Below are the code and all the weights of a small trained network. Each question names an input and a class and asks about switching units off, where a switched-off unit gives its printed mean instead of its output.

import numpy as np


def w(rows, s, z=0):
    codes = np.array(rows[::2]) - 128.0
    scale = np.full(codes.shape[1], s)
    scale[-1] = z or s
    return codes * scale


def f(y):
    return y / 2 * (1 + np.tanh(0.7978845608 * (y + 0.044715 * y**3)))


def log_softmax(a):
    a = a - a.max(-1, keepdims=True)
    return a - np.log(np.exp(a).sum(-1, keepdims=True))


def net(x, mask):
    res = np.array(x, float).reshape(1, 8) / 4 @ E
    y = f(res @ A[0][:, :-1].T + A[0][:, -1])
    res = res + np.where(mask, y, B[0][:, -1]) @ B[0][:, :-1]
    return log_softmax(res[-1] @ U[:, :-1].T + U[:, -1])


A, B = {}, {}
E = w([
[71,179,159,77,45,177,37,95,137],'x0',
[128,130,128,127,128,127,129,130,127],'x1',
[124,126,129,126,129,126,127,129,130],'x2',
[123,126,129,125,129,128,133,122,137],'x3',
[131,128,127,128,127,130,127,129,125],'x4',
[151,61,158,134,46,41,144,106,133],'x5',
[211,122,249,152,164,143,85,142,194],'x6',
[134,130,126,132,128,129,122,131,120],'x7',
],0.014)
A[0] = w([
[175,91,110,144,72,34,170,124,123,144],'neuron 1',
[135,147,34,138,219,136,176,134,119,253],'neuron 2',
[128,137,171,126,118,181,68,118,155,41],'neuron 3',
[171,157,235,131,129,128,117,143,172,118],'neuron 4',
[135,143,143,136,7,127,99,90,148,49],'neuron 5',
[164,113,193,150,115,113,100,125,140,28],'neuron 6',
[200,121,201,130,216,121,150,126,156,108],'neuron 7',
[131,172,132,99,73,151,107,137,137,188],'neuron 8',
[87,178,89,124,42,139,130,124,125,121],'neuron 9',
[131,102,176,111,65,69,109,126,112,96],'neuron 10',
[116,161,118,139,171,175,124,134,128,253],'neuron 11',
[103,164,126,122,117,187,82,109,121,85],'neuron 12',
],0.018,0.0063)
B[0] = w([
[177,131,79,163,141,55,201,50,98,217],'neuron 1',
[146,176,213,42,48,56,121,193,124,240],'neuron 2',
[87,196,211,204,118,66,130,68,131,210],'neuron 3',
[162,118,255,135,127,110,154,76,131,252],'neuron 4',
[67,79,169,162,34,135,46,196,125,205],'neuron 5',
[164,89,197,29,149,147,135,111,76,193],'neuron 6',
[154,70,100,167,159,224,115,227,187,247],'neuron 7',
[107,161,106,124,139,143,79,77,108,198],'neuron 8',
[105,105,44,66,152,156,107,153,122,209],'neuron 9',
[139,42,135,77,85,142,129,170,64,192],'neuron 10',
[103,189,161,132,166,170,113,152,163,209],'neuron 11',
[147,141,106,54,212,156,150,42,123,202],'neuron 12',
],0.021,0.024)
U = w([
[108,91,200,65,42,119,87,172,90,252],'0',
[130,90,2,158,92,28,206,115,78,109],'1',
[131,136,148,171,188,215,110,224,222,94],'2',
[200,5,119,190,161,143,206,129,113,109],'3',
[12,186,39,68,192,180,64,104,120,102],'4',
[26,27,15,123,42,136,60,134,48,30],'5',
[66,152,187,181,199,198,77,45,153,24],'6',
],0.007,0.0045)

Each question gives the input, the list of numbers given to net, and the class t.
The units are the neurons (one row each of A and B). Each row of codes is followed by its name. A weight is (code - 128) times the scale printed after its matrix; where a second scale follows, it is the last column's (A, B and U).
mask holds one flag per neuron, in row order. A switched-off neuron (its flag False) gives its mean, the last column of its row in B, instead of its output. The means were averaged over made-up inputs and are rounded, as every weight is.
A unit's drop is (log p(t) with every unit on - log p(t) with that unit switched off) / (log p(t) with every unit on - log p(t) with every unit switched off).
The circuit of an input: a set's keep is (log p(t) with only the set's units on - log p(t) with every unit switched off) / (log p(t) with every unit on - log p(t) with every unit switched off). Starting from all 12 units, units are removed one at a time, each time the one whose removal leaves the highest keep (on an exact tie, the one counted first), for as long as the keep stays at least 0.8.
circuit, biggest first: the units of the circuit, biggest drop first
top k neurons: the k neurons with the biggest drops, biggest first
drop of u: that unit's drop, to one decimal
input [1,-5,-3,3,5,-7,-7,2], class 4: circuit, biggest first => [neuron 4]
input [0,4,-1,-8,3,0,7,-6], class 2: top 2 neurons => [neuron 7; neuron 1]
input [8,4,6,1,8,6,0,5], class 5: circuit, biggest first => [neuron 2; neuron 9]
input [0,1,-1,-5,8,6,-8,-4], class 1: top 2 neurons => [neuron 1; neuron 7]
input [1,-4,-8,-4,-5,8,-6,8], class 5: top 2 neurons => [neuron 5; neuron 10]
input [0,-2,-6,5,-4,2,6,-8], class 3: top 2 neurons => [neuron 2; neuron 7]
input [1,-4,3,-3,2,-5,-7,-5], class 4: top 3 neurons => [neuron 4; neuron 9; neuron 5]
input [-3,7,-4,2,2,8,-7,-6], class 1: drop of neuron 1 => 0.5
input [-2,-6,2,4,0,-5,8,-6], class 2: drop of neuron 7 => 2.5
input [-4,-8,1,-7,-6,4,-8,6], class 1: drop of neuron 1 => 0.3
input [0,-8,-3,-1,1,7,3,-3], class 3: top 2 neurons => [neuron 1; neuron 2]
